Below is a small trained network, with its code and all its weights. Each question gives an input and a class and asks what happens when units are switched off, that is, made to give their printed mean instead of their output.

import numpy as np


def w(rows, s, z=0):
    codes = np.array(rows[::2]) - 128.0
    scale = np.full(codes.shape[1], s)
    scale[-1] = z or s
    return codes * scale


def norm(h):
    return h / np.sqrt((h * h).mean(-1, keepdims=True) + 1e-5)


def f(y):
    return y / 2 * (1 + np.tanh(0.7978845608 * (y + 0.044715 * y**3)))


def log_softmax(a):
    a = a - a.max(-1, keepdims=True)
    return a - np.log(np.exp(a).sum(-1, keepdims=True))


def net(x, mask):
    res = np.array(x, float).reshape(1, 8) / 4 @ E
    u = 0
    for l in range(4):
        y = f(norm(res) @ A[l][:, :-1].T + A[l][:, -1])
        res = res + np.where(mask[u : u + 4], y, B[l][:, -1]) @ B[l][:, :-1]
        u += 4
    return log_softmax(norm(res)[-1] @ U[:, :-1].T + U[:, -1])


A, B = {}, {}
E = w([
[128,127,125,128,128,126,130,131],'x0',
[130,128,127,129,130,128,127,130],'x1',
[127,128,129,128,128,128,127,127],'x2',
[126,129,128,128,128,128,128,129],'x3',
[129,129,131,128,128,128,129,126],'x4',
[126,127,129,128,127,128,128,127],'x5',
[140,194,102,127,188,209,186,105],'x6',
[150,128,161,7,146,118,150,141],'x7',
],0.0019)
A[0] = w([
[143,98,87,127,136,120,110,98,60],'L0N0',
[161,173,26,242,182,207,157,15,8],'L0N1',
[104,174,191,99,132,172,159,200,109],'L0N2',
[207,39,157,6,100,27,91,105,2],'L0N3',
],0.0018,0.00048)
B[0] = w([
[152,139,170,130,120,125,136,126,116],'L0N0',
[45,149,241,130,88,159,119,254,249],'L0N1',
[147,105,57,137,136,123,122,104,136],'L0N2',
[24,215,181,140,75,149,128,213,215],'L0N3',
],0.002,0.0012)
A[1] = w([
[158,33,164,7,106,43,95,115,29],'L1N0',
[51,83,142,225,53,58,52,171,116],'L1N1',
[218,104,149,118,154,169,128,129,193],'L1N2',
[179,73,179,123,108,150,93,147,2],'L1N3',
],0.0019,0.00052)
B[1] = w([
[32,252,215,182,71,225,135,245,155],'L1N0',
[244,73,48,61,237,127,185,11,248],'L1N1',
[36,109,39,130,134,122,136,140,126],'L1N2',
[116,184,134,144,178,195,196,119,115],'L1N3',
],0.0014,0.0019)
A[2] = w([
[149,19,90,202,96,57,74,89,90],'L2N0',
[180,181,156,5,211,183,209,105,3],'L2N1',
[173,193,36,229,181,191,178,19,55],'L2N2',
[29,154,131,106,79,73,110,145,43],'L2N3',
],0.002,0.0004)
B[2] = w([
[244,90,72,97,194,116,144,21,219],'L2N0',
[115,65,29,161,109,58,112,46,255],'L2N1',
[74,121,250,79,50,107,94,236,238],'L2N2',
[149,177,165,91,90,108,119,157,141],'L2N3',
],0.0017,0.0011)
A[3] = w([
[116,179,176,72,163,174,176,173,133],'L3N0',
[137,148,35,70,176,148,174,61,23],'L3N1',
[94,153,140,191,130,166,132,159,59],'L3N2',
[254,61,93,164,142,82,101,8,2],'L3N3',
],0.0036,0.00048)
B[3] = w([
[189,65,112,190,109,96,80,98,193],'L3N0',
[80,184,52,123,136,72,166,46,184],'L3N1',
[93,126,170,95,212,182,177,177,156],'L3N2',
[252,32,117,181,122,164,38,68,251],'L3N3',
],0.0028,0.0031)
U = w([
[248,35,107,192,129,133,51,34,253],'0',
[103,150,220,49,27,53,82,237,25],'1',
[50,157,198,202,203,236,182,235,189],'2',
[74,205,4,78,165,88,204,2,36],'3',
],0.0087,0.00039)

Each question gives the input, the list of numbers given to net, and the class t.
The units are the neurons (one row each of A and B). Each row of codes is followed by its name. A weight is (code - 128) times the scale printed after its matrix; where a second scale follows, it is the last column's (A, B and U).
mask holds one flag per neuron, layer by layer. A switched-off neuron (its flag False) gives its mean, the last column of its row in B, instead of its output. The means were averaged over made-up inputs and are rounded, as every weight is.
A unit's drop is (log p(t) with every unit on - log p(t) with that unit switched off) / (log p(t) with every unit on - log p(t) with every unit switched off).
The circuit of an input: a set's keep is (log p(t) with only the set's units on - log p(t) with every unit switched off) / (log p(t) with every unit on - log p(t) with every unit switched off). Starting from the 12 units with the biggest drops (on a tie, the unit counted first), units are removed one at a time, each time the one whose removal leaves the highest keep (on an exact tie, the one counted first), for as long as the keep stays at least 0.8.
circuit, biggest first: the units of the circuit, biggest drop first
most important unit: the unit with the biggest drop
top k neurons: the k neurons with the biggest drops, biggest first
drop of u: that unit's drop, to one decimal
input [5,7,3,4,-7,2,0,1], class 1: circuit, biggest first	[L1N1 L3N3]
input [-2,0,-8,4,-8,5,1,4], class 3: circuit, biggest first	[L3N3]
input [8,3,5,-8,-4,-6,1,7], class 3: top 4 neurons	[L0N1 L2N2 L2N1 L3N3]
input [3,3,2,-5,-7,1,5,0], class 2: top 2 neurons	[L1N1 L2N0]
input [7,2,-5,2,7,-7,4,1], class 3: top 2 neurons	[L2N1 L1N0]
input [-7,-1,7,-8,-4,-6,-6,1], class 1: top 2 neurons	[L1N0 L0N3]
input [2,-6,-7,-6,-6,-3,5,0], class 2: top 2 neurons	[L1N1 L2N0]
input [7,-8,-2,-6,-2,1,5,0], class 2: top 4 neurons	[L1N1 L2N0 L3N3 L0N1]
input [-2,-7,-2,-7,-6,-6,2,7], class 3: top 2 neurons	[L3N3 L0N1]
input [-2,1,6,4,-6,-1,2,1], class 3: top 2 neurons	[L2N1 L2N0]
input [-6,-1,-8,4,-6,-2,0,6], class 1: top 3 neurons	[L1N1 L3N3 L0N3]
input [6,-8,3,-8,7,-6,1,-2], class 2: top 2 neurons	[L0N1 L3N3]
input [8,-2,-4,-3,8,-2,-7,1], class 1: top 4 neurons	[L1N0 L0N3 L3N3 L2N1]
input [-8,5,-4,-5,3,-3,1,-6], class 2: most important unit	L0N1
input [0,0,-2,-6,-6,-7,1,2], class 3: drop of L0N1	0.3
input [-3,8,5,-1,8,4,-1,4], class 1: drop of L3N3	0.4
input [2,-6,1,-5,-1,-1,2,4], class 3: drop of L2N2	0.0
